Here is a tiny trained network, its code and every weight. The questions are about switching its units off for an input and a target symbol, where a switched-off unit gives its printed mean instead of its output.

import numpy as np


def w(rows, s, z=0):
    codes = np.array(rows[::2]) - 128.0
    scale = np.full(codes.shape[1], s)
    scale[-1] = z or s
    return codes * scale


def f(y):
    return y / 2 * (1 + np.tanh(0.7978845608 * (y + 0.044715 * y**3)))


def softmax(a):
    e = np.exp(a - a.max(-1, keepdims=True))
    return e / e.sum(-1, keepdims=True)


def log_softmax(a):
    a = a - a.max(-1, keepdims=True)
    return a - np.log(np.exp(a).sum(-1, keepdims=True))


def net(x, mask):
    ids = ['ΛΠΣδεζηθμτψω'.index(c) for c in x.split()]
    T = len(ids)
    res = E[ids] + P[:T]
    u = 0
    for l in range(2):
        q, k, v = (res @ M[l].T for M in (Q, K, V))
        z = softmax(np.where(np.tri(T) > 0, q @ k.T / 4**0.5, -1e9)) @ v
        res = res + np.where(mask[u], z, O[l][:, -1]) @ O[l][:, :-1]
        u += 1
        y = f(res @ A[l][:, :-1].T + A[l][:, -1])
        res = res + np.where(mask[u : u + 4], y, B[l][:, -1]) @ B[l][:, :-1]
        u += 4
    return log_softmax(res[-1] @ U[:, :-1].T + U[:, -1])


Q, K, V, O, A, B = {}, {}, {}, {}, {}, {}
E = w([
[215,77,145,141],'Λ',
[197,65,73,117],'Π',
[212,110,137,110],'Σ',
[88,72,195,169],'δ',
[204,136,107,96],'ε',
[74,44,159,143],'ζ',
[223,132,178,129],'η',
[114,215,121,88],'θ',
[180,170,202,215],'μ',
[46,76,117,64],'τ',
[97,247,93,194],'ψ',
[165,145,14,254],'ω',
],0.0069)
P = w([
[103,135,173,105],'0',
[115,137,181,98],'1',
[31,144,56,198],'2',
[149,143,171,101],'3',
[79,157,60,178],'4',
[179,144,159,107],'5',
[111,162,56,163],'6',
[199,149,154,106],'7',
[133,170,49,162],'8',
[224,152,144,112],'9',
[162,171,29,157],'10',
[254,155,131,110],'11',
[135,185,54,144],'12',
[240,155,154,99],'13',
],0.0036)
Q[0] = w([
[26,68,137,3],'0.h1',
[91,112,196,133],'0.h1',
[249,78,143,62],'0.h1',
[165,170,66,139],'0.h1',
],0.019)
K[0] = w([
[2,81,141,58],'0.h1',
[102,136,204,144],'0.h1',
[195,12,108,133],'0.h1',
[172,147,97,124],'0.h1',
],0.022)
V[0] = w([
[2,93,157,113],'0.h1',
[254,137,95,149],'0.h1',
[85,90,133,136],'0.h1',
[253,138,83,157],'0.h1',
],0.0098)
O[0] = w([
[254,141,118,140,6],'0.h1',
[30,132,157,104,221],'0.h1',
[192,149,138,117,66],'0.h1',
[7,137,148,102,236],'0.h1',
],0.0077,0.0018)
A[0] = w([
[77,156,118,185,178],'0.n1',
[126,47,185,41,128],'0.n2',
[134,219,118,63,253],'0.n3',
[138,152,250,123,77],'0.n4',
],0.015,0.0019)
B[0] = w([
[79,154,118,202,253],'0.n1',
[127,12,74,61,155],'0.n2',
[161,194,3,110,204],'0.n3',
[46,204,203,102,148],'0.n4',
],0.014,0.0054)
Q[1] = w([
[171,209,243,46],'1.h1',
[75,118,73,254],'1.h1',
[163,71,194,55],'1.h1',
[74,123,85,39],'1.h1',
],0.01)
K[1] = w([
[246,129,231,121],'1.h1',
[47,197,100,159],'1.h1',
[160,30,153,113],'1.h1',
[146,101,135,20],'1.h1',
],0.012)
V[1] = w([
[135,70,135,76],'1.h1',
[101,76,243,134],'1.h1',
[193,255,118,21],'1.h1',
[131,212,112,169],'1.h1',
],0.0099)
O[1] = w([
[113,59,87,116,23],'1.h1',
[20,114,136,145,7],'1.h1',
[192,149,154,1,121],'1.h1',
[156,205,173,129,249],'1.h1',
],0.01,0.011)
A[1] = w([
[105,108,220,114,254],'1.n1',
[182,51,28,124,145],'1.n2',
[76,154,68,42,160],'1.n3',
[148,8,210,130,192],'1.n4',
],0.016,0.0046)
B[1] = w([
[148,174,7,104,205],'1.n1',
[62,185,223,77,254],'1.n2',
[75,41,97,89,218],'1.n3',
[213,23,131,206,228],'1.n4',
],0.019,0.0086)
U = w([
[105,71,96,174,99],'Λ',
[64,128,212,152,2],'Π',
[73,95,123,99,152],'Σ',
[200,82,34,177,47],'δ',
[29,161,138,56,78],'ε',
[196,89,201,170,199],'ζ',
[91,99,45,112,173],'η',
[188,109,99,2,170],'θ',
[66,173,48,116,210],'μ',
[102,180,224,72,146],'τ',
[213,246,197,144,146],'ψ',
[58,163,150,232,98],'ω',
],0.0038,0.0042)

Each question gives the input, a string of symbols that net reads in full, and the target symbol t.
The units are the heads (4 rows each of Q, K, V and O) and the neurons (one row each of A and B). Each row of codes is followed by its name. A weight is (code - 128) times the scale printed after its matrix; where a second scale follows, it is the last column's (O, A, B and U).
mask holds one flag per unit, layer by layer, with each layer's heads first. A switched-off unit (its flag False) gives its mean, the last column of its rows in O or B, instead of its output. The means were averaged over made-up inputs and are rounded, as every weight is.
A unit's drop is (log p(t) with every unit on - log p(t) with that unit switched off) / (log p(t) with every unit on - log p(t) with every unit switched off).
unit that matters most: the unit with the biggest drop
k most important neurons: the k neurons with the biggest drops, biggest first
k most important neurons of layer l: the k neurons of layer l with the biggest drops, biggest first
input ζ Π ζ ψ θ ψ ζ Π μ μ δ ψ μ, target ψ: unit that matters most : 0.n3
input ψ Σ θ ε Σ θ Π, target θ: 2 most important neurons : 0.n3, 1.n2
input ψ μ Π, target ψ: 2 most important neurons : 0.n3, 1.n3
input μ ζ δ ψ Λ θ ψ ζ ζ, target ψ: 3 most important neurons of layer 0 : 0.n4, 0.n2, 0.n3
input ψ ε Λ, target ψ: 3 most important neurons : 1.n3, 0.n3, 0.n2
input θ μ δ, target μ: 2 most important neurons of layer 1 : 1.n1, 1.n4
input θ ω ζ δ ψ τ ε ψ ζ ε τ Σ, target Σ: 3 most important neurons : 0.n2, 1.n3, 1.n2
input Π ψ η, target ψ: 3 most important neurons : 1.n3, 0.n2, 0.n3
input ω ψ δ Λ Π θ Λ θ ε, target θ: 2 most important neurons : 0.n3, 1.n3
input Σ μ ζ ω η ζ ψ ψ δ θ ψ ε Σ, target ψ: 4 most important neurons : 0.n1, 0.n3, 1.n3, 1.n4
input ψ τ μ Λ η Λ τ τ ω ζ θ ψ θ, target ψ: 3 most important neurons : 0.n1, 0.n3, 0.n2
input Λ μ Σ, target μ: 2 most important neurons of layer 0 : 0.n4, 0.n3
input ζ ε ψ ζ ζ μ Π ζ δ τ, target τ: 2 most important neurons : 1.n2, 0.n1
input ψ ψ ψ ψ δ ψ τ ζ μ μ ω ζ, target ζ: 2 most important neurons : 0.n3, 1.n4
input ψ Λ μ ζ ζ ε ζ ψ Π, target ψ: 2 most important neurons of layer 0 : 0.n3, 0.n1
input ζ δ θ μ ψ ε Λ μ, target μ: unit that matters most : 0.n4
input θ ζ θ ψ μ ζ μ ζ θ ψ ψ τ τ, target ψ: 2 most important neurons of layer 0 : 0.n4, 0.n2
input ψ θ θ τ ζ ψ ψ δ θ ζ μ ψ θ, target ψ: 2 most important neurons of layer 0 : 0.n1, 0.n2
input θ ψ ζ ζ ζ θ τ, target τ: 2 most important neurons of layer 1 : 1.n2, 1.n4
input ψ ζ η Λ η ψ ζ ζ Π ω τ Π, target Π: 2 most important neurons of layer 0 : 0.n2, 0.n3
